Each row has a class, written as a number after it.
[  73  428  246  209  -46 -329 -172   97  214   -7   -1   34  -32  -50
 -349 -361  -35 -235 -331 -220 -112 -323  153   62  148  292 -118 -712
   43  122  234  114  234 -146  143 -323   56  377  236 -306  270  -71
  -45]
3
[  66  407  412  227    3 -362 -127  -99  212   -4  -97 -208   31 -109
 -117 -148    6 -298 -262 -248  -80 -193  235   36  206  151  -69 -771
   20  220  150   67  215 -196   76 -203  185  242  249 -249  151 -279
 -124]
0
[-133   62  -91 -157 -131  197   73  257 -524  -85 -207 -136  211  -93
 -165  -49   38  118 -528  -69  156  247   98    3  214  235 -220  -29
  -48 -110   -6 -135  101  130  -49 -124 -173  111  284 -144  366  -47
   34]
2
[  37 -195  685  126   37   61  -81  247  155 -108  -51  -68 -173 -120
   72  149  -81  -48 -123 -160 -119  203  -10   18  -97 -209   -8  -51
 -151   86  319  -63  -51 -267   32   37   74  -80  140  -66  350 -172
   63]
4
[ -26  -64 -104 -143   26  145  158  272 -515 -100 -154 -241  265  -17
 -224   42 -140  143 -483  -77  158  222  113   -9  182  195 -201  -44
   87 -283 -137  -89  136  326   18 -141 -236  235  400 -129  310 -133
    1]
0
[  49  370  284  130  -72 -178 -266  -76  423   -1  -48   55 -127 -159
 -118 -305   89 -156 -324 -190 -124 -243   49   73  126  249    8 -836
  -25  183  332   39   86 -250  -10 -105  107  175  153 -221  382 -165
 -127]
9
[ -84   32 -258 -181   84  -40  105  -73 -168  200 -340  571  294  133
  115  156   80  -28 -290   33  167  269 -380  102 -248  140 -163  369
   33 -201 -260  -21 -199   87 -137 -168 -300 -325  475 -135  -50 -362
 -198]
1
[  72 -146  583   40 -113 -105  -99  211  220   45  -91   34 -163 -151
   32  142  -24  111 -220  -80 -123   89  -70   74 -261 -188  132   -3
  -11  102  224  -28  -64 -120  -45  -75   86   92   86  -52  269 -239
  196]
6
[ 161   52 -317  -65   53   11 -271  110   -6 -124 -267 -281 -220  -49
  -57  296 -151  287   84 -204  -14  -72 -101 -331   89   -4 -222  -11
   58  -88   22   42   23  234  150  151  225  -79  184 -103  159  192
  158]
0
[ 112 -255  662  160   29   28   15  352   82  -74  -64 -168 -135 -118
  118  232 -151  -96 -206 -217 -162  179  -22  142 -116 -166  132  -93
 -125   60  300  -33  -16 -174   31  -21  -14   12  107  -93  298 -219
   72]
9
[  35  369  165   64  -10 -118 -209  108  200 -188  -98   55  142  -13
 -199 -352  -22 -140 -376 -241 -189  -85  332    8  311  137 -250 -829
 -105  195  170  130  158 -121   83 -216   21  153   22 -148  291 -252
 -101]
2
[-121   26 -309 -167   76  -31  128  -16 -146  158 -243  564  315  160
   10  155   87   -9 -339   81  136  231 -326   68 -253  133 -239  353
   45 -156 -231  -27 -190  126  -87 -179 -336 -247  373 -116   -8 -353
 -207]
1
[ 105 -194  597    8  -68  -50  -79  253  203   13  -71  117 -139 -148
   90  118 -106   77 -267 -119 -162  127  -91   38 -259 -183   92   43
  -16  100  167  -44  -86 -119 -134 -129   64   63   75   10  221 -287
  162]
3
[-186  -78 -273  -60  140  153  120 -130 -100  176 -365  255  190  263
   93  211 -198   22  -51  110  -47  297 -318   25 -217  -89 -136  150
  -62 -101  -42   14 -226  119   90  -56 -385 -425  233  -67   93 -348
 -248]
8
[  -6  156 -220  -85  103    2   17   -5 -147  346 -367  301  318  157
  104  178  -78    8 -284  -66   78  258 -304  144 -221  -23 -168   63
 -133 -148 -291   65 -119   99   55  -48 -435 -346  292 -102  -66 -325
  -58]
1
[   3 -302  664  -43  -67  -68   49  287   75   27 -137   49  -94 -107
   29  137 -176  -57 -255 -112 -272  181   -7   93 -235  -75   73  165
   23   11  215 -101  100 -133   17 -194  -81   33  196  -43  331 -391
  -98]
0
[ -12   18 -227 -148   52  154  163  344 -386 -196 -196 -248  290  -33
 -259 -127  -52  137 -428 -162  -27  134   81  186  101  235 -257   15
   73 -185 -132 -278  122  364  110 -330 -122  170  444 -132  329  127
  100]
0
[-137  -63 -189 -153   52   62   86  -46  -44  193 -336  464  254  169
   38  191   92   13 -224   11  115  313 -352   81 -238   76 -145  299
   21 -175 -112  -43 -224   61  -71  -95 -327 -307  422 -155   51 -425
 -244]
9
[ -21   -6 -252 -124   29  221  128  406 -307 -219 -156 -189  288  -51
 -305 -240  -66  169 -305 -117  -55  165   21  198  129  206 -261  -54
   21 -192 -115 -265   16  270  112 -323 -100   70  370  -82  401  128
   68]
8
[ 148  -52 -205    5   41  112 -305  139   54  -91 -149 -120 -214   42
 -179  207 -241  214  126 -165 -141 -130  -84 -366  192  -32 -143  -37
   -4 -157  334   79  103  333  175  212   83  -73   -1 -231  151  201
  -55]
7
[-149  139 -172 -100  -84  117  111  205 -584  -56 -255 -193  331  -83
 -152  -37   54  136 -554  -40  189  261   47  116  232  268 -296  -52
  -28 -116  -68  -91   35  283    2 -161 -171  -49  404 -162  317  -18
   67]
8
[ -48  -14 -133 -107   31  139  156  365 -383 -195 -166 -200  315  -65
 -245 -137  -74  170 -381 -133    9  153   -9  119   89  254 -229   60
  101 -250 -226 -323   90  279   78 -326 -150   54  512  -48  389   53
   96]
4
[ 269  -96 -240   42   16   48 -198  197   -6 -186 -444 -103 -292  -28
   -7  406 -254  119   61 -236  -52 -196  103 -390  192 -115  -63    6
   18 -184  235   64  211  295   61   18   38  -79  170 -296  183  313
  -10]
3
[ 112 -230  650  134   59   26   -6  276  162   11  -75 -132 -167  -98
   93  214 -171  -76 -208 -219 -146  173  -16   52 -146 -290  -10  -84
 -130   99  336    2    2 -228   43  -47  -17  -21  108 -136  399 -191
   82]
5
[ -10  142 -220  -97  150  -12   42   52 -232  390 -324  204  255  199
  145  184  -66   18 -338  -33  115  208 -365   95 -211   29 -177   68
  -85 -185 -228    8 -143  161   59 -104 -475 -336  356  -85    5 -282
 -113]
5
[  -6  -67 -138 -134  -22  155  144  325 -460  -78 -190 -255  205  -58
 -186  -26 -139  173 -505 -120  195  232   74   43  135  240 -200 -152
  108 -235  -70  -95   91  323  -58 -232 -332  190  470 -120  403  -87
  100]
5
[ 111 -167  608   62  -67  -66  -56  227  221   35 -125   79 -163 -134
   50  137  -93   57 -249  -85 -209  116  -58   89 -223 -199  100   -9
   -9   95  204  -31  -35 -119  -26 -118  118   18   72  -46  234 -241
  109]
8
[ -79  -65 -152  -84   -9   98  153  258 -451 -124 -155 -239  254  -47
 -210   30  -68  150 -407  -67  201  225   50    7  172  248 -229   35
   90 -259  -49  -85   58  343  -29 -181 -210  168  455 -204  364 -150
   12]
1
[-103  -53 -137  -92  -47   96  194  343 -520   -2 -217 -238  216  -97
 -214   33  -74  201 -558  -29  163  209   36   12  175  220 -254  -96
   88 -249  -64  -73  140  324   -5 -235 -235  160  393 -140  463 -134
   -9]
8
[ -59 -104 -118 -104    3  194  179  337 -514 -168 -164 -182  272  -69
 -210   44 -123  188 -517 -114  181  256  109  104  145  146 -273 -116
   48 -243  -83  -46  146  311  -33 -248 -268  207  389 -161  390 -114
   70]
8
[  52 -129 -216  -98  -88  188 -209  245   72   16 -295   99 -298  -51
 -103  294 -136  254 -214  -12  -62  -93    4 -437  263   38  -50  -45
   45 -263  243 -107  157  229   31   81  -34    7  -37   14  297  218
 -152]
4
[  45 -141  574   57    8 -144   90  316   19   23  -36   51  170 -123
   86   67 -152   45 -336 -167 -167  197 -103  198 -266  -78   38    7
   59    2   30   17    2   51   91 -184    0  -55  381   79  159 -241
  260]
3
[  72  401  208  252  -33 -316 -135  145  180 -100   26  -12  -48  -40
 -341 -369   81 -231 -233 -163 -145 -291  232   34  217  321 -138 -631
   10  121  268   72  216 -162  180 -281  137  366  216 -307  318 -103
 -113]
2
[ 264 -167 -256   28  -16   47  -95  168  -84 -188 -508 -138 -208    8
   63  436 -255   90   -2 -230  -63 -130    5 -314  199  -25    7   43
   31 -209  175   32  235  372   84  -51  -11 -156  226 -335  153  278
    6]
9
[  57 -206  624   66   -5 -119  110  250   73  -61  -33   75   62 -107
  199   72 -129    8 -255  -68 -232  146  -71  127 -238  -86  141   71
   40   25   58  -55   52  -45   69 -153   39  -89  299  150  171 -172
  190]
4
[ 118 -185  583   60  -23  -75  -16  232  125   54 -146   44  -98 -152
  113  102  -87   34 -265  -94 -174  107  -54   53 -198 -176  109   40
   34   79  152  -99  -59  -29  -93  -75  110  -17  116   13  178 -268
   97]
3
[ 278 -152 -119   18  -39   75 -187  192   32 -197 -375  -74 -270   22
  -39  374 -265   89   -1 -271  -62 -182   73 -397  173 -103  -42   55
   59 -176  291   63  222  248   42  -18   91  -14  174 -373  221  241
  -40]
3
[  19 -212  502   82   48   20 -104  311  178 -178 -107 -140 -134  -88
   58  162  -29  -13  -93 -186 -132  185   61   63 -135 -242  -62    3
 -170   85  307  -16  -93 -198   22   -2   17   -9  125 -134  395 -158
   49]
6
[-116   86 -340 -242  121   46  -28 -133  -89   54 -379  442  256  142
  148  -38  -23   68   56   65   80  248 -188   45 -188    0 -133  124
  -20 -139 -325  -29 -169   93  -67  -10 -325 -356  305  -80  -89 -310
 -136]
7
[  94 -146  612   30  -91  -48  -66  253  238  129  -35   72 -144 -165
   35   92  -79   43 -334 -163 -150   95  -85   37 -191 -178  103  -43
  -11  111  264  -19  -77 -170  -62 -106   81   73   76  -49  305 -263
  122]
3
[  12  342  438  211   16 -236 -110  -15  163 -133  -59  -94   75  -55
 -144 -164  -75 -269 -247 -221 -106 -146  129  -48  214  141 -159 -747
  -17  161  143   12  254 -249  139 -227  137  160  259 -213  241 -220
  -97]
4
[ 139  -68 -189   11   37  160 -261  160  103  -98 -255  -90 -189   79
 -205  247 -209  157   92 -216 -181  -74   37 -354  227  -74 -142    5
    1 -192  364   86  156  250  247  210   65  -30   64 -252  188  206
  -72]
2
[ -40  -13 -159  -96    1  175  113  386 -350 -228 -203 -275  319    3
 -323 -135  -50  161 -329 -204   -5  156   41  182  109  207 -249  -29
   58 -229 -104 -273   89  345  106 -329 -118  151  439 -209  381   82
  114]
6
[  90 -197  660   79    7   22  -30  264  211    5  -93  -80 -108 -139
   74  201 -132 -112 -216 -245 -164  216   45  120 -124 -239   18  -61
 -154  128  322   18   44 -284   32    4   53   32  136 -129  347 -207
   74]
0
[  64 -163  540   29  -54  -70  -47  210  260   61  -64   58 -142 -184
   53   96  -54  119 -237  -86 -155  116  -79   71 -224 -180  147  -42
    1  118  204  -39  -69 -114  -75  -15   96   47   76   11  258 -257
  133]
7
[ -36  170 -109 -100  114  -25   24   37 -246  372 -305  278  290  190
  145   90  -99  -41 -297    6   59  224 -334  133 -186   63 -110    6
 -144 -169 -220   32 -107   86   94  -69 -523 -370  331 -104    5 -313
 -125]
5
[  58 -198  526   56  -47  -78   -1  265  217   42  -81    8 -145 -193
   86  155   -3   67 -268  -66 -141  110 -125   78 -192 -161  141   13
  -24  108  217  -82 -116 -147  -50  -73   93    2   47   28  312 -249
  117]
9
[-109  -60 -152 -138  -16  210  162  312 -469 -154  -82 -104  254  -39
 -298  -70  -74  184 -473  -58  171  218   54   27  185  281 -247  -24
  103 -279 -115 -135   97  258   12 -157 -274  138  410  -88  417  -30
   62]
4
[-197   22 -333 -212   89  -20   98  -33 -154  170 -260  573  311  155
   66  149  166   14 -240   29  163  274 -338  118 -289   97 -240  343
    6 -161 -204   24 -226   61  -80 -172 -371 -273  458 -139   16 -320
 -174]
6
[  29  330  358  242    2 -298  -55  -26  156  -54  -93 -198   72 -102
 -108 -129  -40 -272 -258 -218 -109 -156   82   34  200  195  -58 -806
  -36  200  140   66  196 -181  110 -243  106  160  249 -263  241 -291
 -107]
9
[  33 -146  576   48  -27 -178   72  277   49    6  -39  -39   32 -121
  193  104 -136   22 -223 -125 -187  150 -105  178 -273  -83   98    4
   20   26   99   40  -26  -72   52 -181   -5  -58  285  129  227 -236
  226]
6
[-148   42 -271 -223   83   95   52  -82 -185   18 -236  497  289   95
  210   27   -2   85  -29   69   59  240 -202  -15 -199  -17 -135  109
  -12 -117 -394  -85  -87   43  -30  -92 -316 -299  241  -10  -57 -286
  -38]
4
[  63 -231  624   97   22   26    7  325  156 -112  -45  -89 -129 -153
   99  114 -169  -93 -151 -190 -161  152  -11  104 -152 -205   54  -85
 -136  106  287  -56    8 -307  -11  -21   12  -42  115  -87  443 -217
   -4]
7
[  73  402  442  232   -4 -278  -96  -22  141  -18 -132 -232    6  -96
 -101 -112  -30 -272 -326 -230  -63 -158  197   -9  251  145 -118 -817
  -43  192  193   58  231 -218   60 -235  163  219  233 -213  217 -293
 -123]
2
[ -20 -100 -119 -105   19  185  162  317 -541 -244 -220 -263  246  -26
 -219    7 -102  199 -429 -114  166  244  117   10  172  171 -246  -33
   55 -274  -98 -103   99  344   -6 -178 -249  154  440 -166  377 -114
   81]
2
[  13 -187  576   74   -9 -147   88  208   97   49  -38   47   33 -127
  176   57 -149   21 -256 -119 -195  180 -154  172 -263  -67   94  -26
   12   71  112   36   25  -58    2 -140   34  -52  265   74  205 -293
  170]
7
[  15  391  423  230   41 -287 -140 -110  196  -63  -83 -225   47  -53
  -81 -106  -62 -241 -238 -195  -64 -175  165 -113  279  127 -146 -777
  -13  169  130   47  207 -171  111 -197  189  105  253 -190  200 -244
 -129]
4
[ 102   -7 -135   24   11  142 -329  159  135  -76 -197  -67 -183   60
 -256  242 -207  213   48 -188 -124  -88 -134 -363  163  -25 -192  -50
  -15 -150  378   66   74  296  180  207  128  -56   79 -288  220  215
    1]
3
[ -52  -74 -154  -99  -18  151  164  295 -463 -102 -208 -245  242  -33
 -276   45 -146  157 -423 -103  197  275   44   73  133  234 -248  -44
   66 -222  -64  -41   92  343  -49 -164 -282  157  408 -192  350 -161
   69]
1
[-205  -39 -282 -111   50   93   95  -68  -28  226 -312  343  184  195
   31  184 -136    2 -114   72   -7  243 -335   60 -258   12  -53  155
  -72 -106  -52   15 -218   -9   24 -121 -441 -311  285  -58  193 -307
 -206]
6
[ 127 -165  564  -10  -44  -98  -63  248  251  136 -101    9 -152 -142
   45  174  -95  102 -314  -97 -128  111  -21   42 -176 -191   75  -51
   22   77  181  -30  -35  -33  -34 -119   -8   58   94  -13  231 -262
  155]
5
[ -50   14 -175 -119   24  193  187  391 -482 -203 -200 -272  320  -25
 -278 -109  -53  176 -443 -152   15  198   26  137  143  273 -286   18
   40 -234 -122 -256  105  340   88 -318 -117  102  486 -116  403   43
   79]
2
[-103   95 -387 -268   76   72   -7 -100  -93   64 -352  488  254  144
  109  -66    8   42   -7   24  -10  257 -152   63 -164    8 -172  117
  -47  -76 -296    0 -160   72    3  -36 -338 -338  199  -86  -59 -235
  -59]
0
[ 241 -151 -172   36  -13   49 -145  177   15 -268 -391  -70 -255  -32
  -77  449 -245  148   55 -269  -13 -141  146 -379  121 -164  -57   28
   56 -159  190  110  210  244   48  -25   25    2  213 -350  198  227
   54]
3
[  62  374  138  104   20 -156 -256   41  254 -169 -183  -52   51  -29
 -155 -296  -12 -125 -316 -169 -186 -133  229   -8  337  156 -124 -823
 -131  164  188   67   23  -72   88 -179   13   80   31 -113  241 -177
 -113]
9
[ -78  -22 -319 -187  137  -52   82  -55 -121  190 -343  369  304  157
   78  173   94   42 -238   40   97  248 -399   23 -247  107 -188  443
   84 -196 -275  -89 -324  214  -79 -162 -310 -412  490  -81  -28 -407
 -264]
9
[-118   72 -347 -217   53   83   18  -54 -155   82 -292  484  211  118
  143  -75   30   36   10   79   68  248 -187   87 -196   25 -140  101
  -38 -104 -262   -5 -176    5  -40 -120 -318 -275  235  -86  -36 -279
 -134]
8
[-180   55 -287  -76   44  228   70  353 -406 -112  -94 -274  235  -92
 -228 -193   53  199 -276  -42  145  215  -63   17  246  189 -244  -94
  -73  -96  102 -195 -221  207   -2  -78  -57  -40  267  -91  543  -14
  -11]
3
[  71 -163  567  128   53   35  -67  290  197  -75  -94  -95 -152 -129
   82  156  -69  -69 -184 -245 -144  190   25  110 -154 -255  -53  -96
 -158  145  346   -1  -41 -214   28   13   58  -22   61 -165  356 -179
   86]
1
[ -10   51 -251 -156   17  172  127  404 -380 -162 -182 -212  273  -56
 -297 -258  -25  100 -351 -180  -11  149   95  213  137  261 -233  -12
   57 -175  -98 -267   74  254  132 -266 -111  129  406 -119  379  153
   90]
0
[ -17 -109  -85 -123    8  172  170  329 -500 -148  -68 -218  240  -31
 -201   39 -115  198 -495 -111  201  202   99   34  144  170 -235  -57
   74 -256  -82  -84  127  317  -36 -263 -285  250  391 -148  386 -103
   92]
5
[ 106 -106 -282  -89  -32  113 -162  230  -14  -24 -305  -39 -180  -40
  -75  289 -226  278 -134  -41  -43  -75  -74 -359  155   26 -113   -8
   55 -214  125  -55  169  369    7   56   44  -33   48  -46  227  195
  -48]
7
[ -17   67 -199  -67  143  -13   36   56 -170  374 -417  166  247  143
  171  177  -87   -6 -295  -66   62  210 -370  163 -183   15  -80   30
 -133 -187 -210   24 -139  117   79  -46 -492 -402  321  -91   51 -336
 -149]
9
[   0  -45 -182 -116   13  161  183  377 -386 -214 -191 -222  257  -68
 -297 -139  -72  172 -366 -129  -31  139   18   84  121  260 -213   51
  100 -228 -212 -327   73  303  106 -333 -167   54  500  -63  372  108
   94]
4
[-174   17 -296  -78   70  268  116  335 -449 -165 -210 -385  230  -32
 -191 -159   27  255 -263  -14  103  268  -37   28  230  157 -294  -98
 -101 -115   71 -231 -157  273   48  -95  -70  -80  273  -84  588  -75
   -1]
2
[ 260 -182 -233  -26  -49  131 -214  165   97 -254 -404  -91 -288   -3
  -48  392 -217  152  112 -297  -30 -136  113 -311  122 -166  -61   15
   -2 -158  276  102  210  186   60   -2   46   -9  167 -335  248  314
   49]
6
[ -62 -150 -145  -73  -24  110  215  308 -463 -128 -185 -285  261  -92
 -146   54  -82  152 -483  -73  161  191   66   32  161  224 -115  -25
   74 -245  -83 -104  122  304  -45 -229 -253  183  438 -111  421 -126
    0]
9
[ 202   21 -313  -47   46  -54 -207  129   17   23 -300 -331 -306  -22
  -14  346 -190  306   53 -167   31  -99 -243 -366   38   15 -193   75
  117 -144   96   56  -42  279   68   29  120 -140  260  -40  192  203
  166]
5
[ -50  185 -195  -46  132  -62  -32   26 -210  346 -397  183  311  201
  112  160  -35   52 -289  -42   71  213 -363  145 -182   28 -114  -31
 -146 -203 -259   49 -192  150  120  -32 -442 -351  365  -58  -32 -325
  -86]
6
[-188   65 -256  -16   94  214   90  311 -399 -121 -199 -472  194  -84
 -188 -105   62  201 -239  -38  192  245   10   68  256  150 -314 -126
  -92 -100  149 -215 -145  252   61  -70   20  -36  314 -154  595  -50
  -23]
1
[   4 -190  640   62  -41 -126  122  195  136   15   40   91   77 -101
  153  139 -142    5 -309  -82 -237  148 -107  177 -290  -85  114   54
   31   32   99    4   69  -55   63 -163   39   -1  203   66  197 -280
  156]
1
[  33  402  172   97   25 -139 -302   -2  215 -135 -107  -38    5   -4
 -113 -307    1 -130 -316 -196 -127 -114  254  -38  295  134 -223 -899
 -129  235  264  109   69  -97   38 -168  -11  151   22 -169  241 -213
 -101]
5
[  78  -22 -147   11   10   99 -305  161  131  -21 -138 -104 -193   49
 -257  274 -170  212   64 -200  -73 -110  -74 -358  182  -35 -168   -9
   50 -184  367   83   51  265  195  202   88    3   69 -224  170  153
  -51]
3
[  75 -127 -259 -107  -73  109 -215  227   25   14 -272   -1 -216  -52
  -85  302 -130  307 -159  -53   24  -83  -53 -383  176   32 -116   39
   56 -256  141  -32  107  328  -31   50   20   52   53  -37  205  161
  -51]
3
[  74  439  337  159  -49 -190 -292  -92  394  -55  -22   12 -120 -136
 -199 -321   77 -131 -307 -220  -95 -247  177   64  125  211 -107 -866
   16  191  342   28   98 -226    1 -169  114  197  223 -197  388 -162
  -95]
5
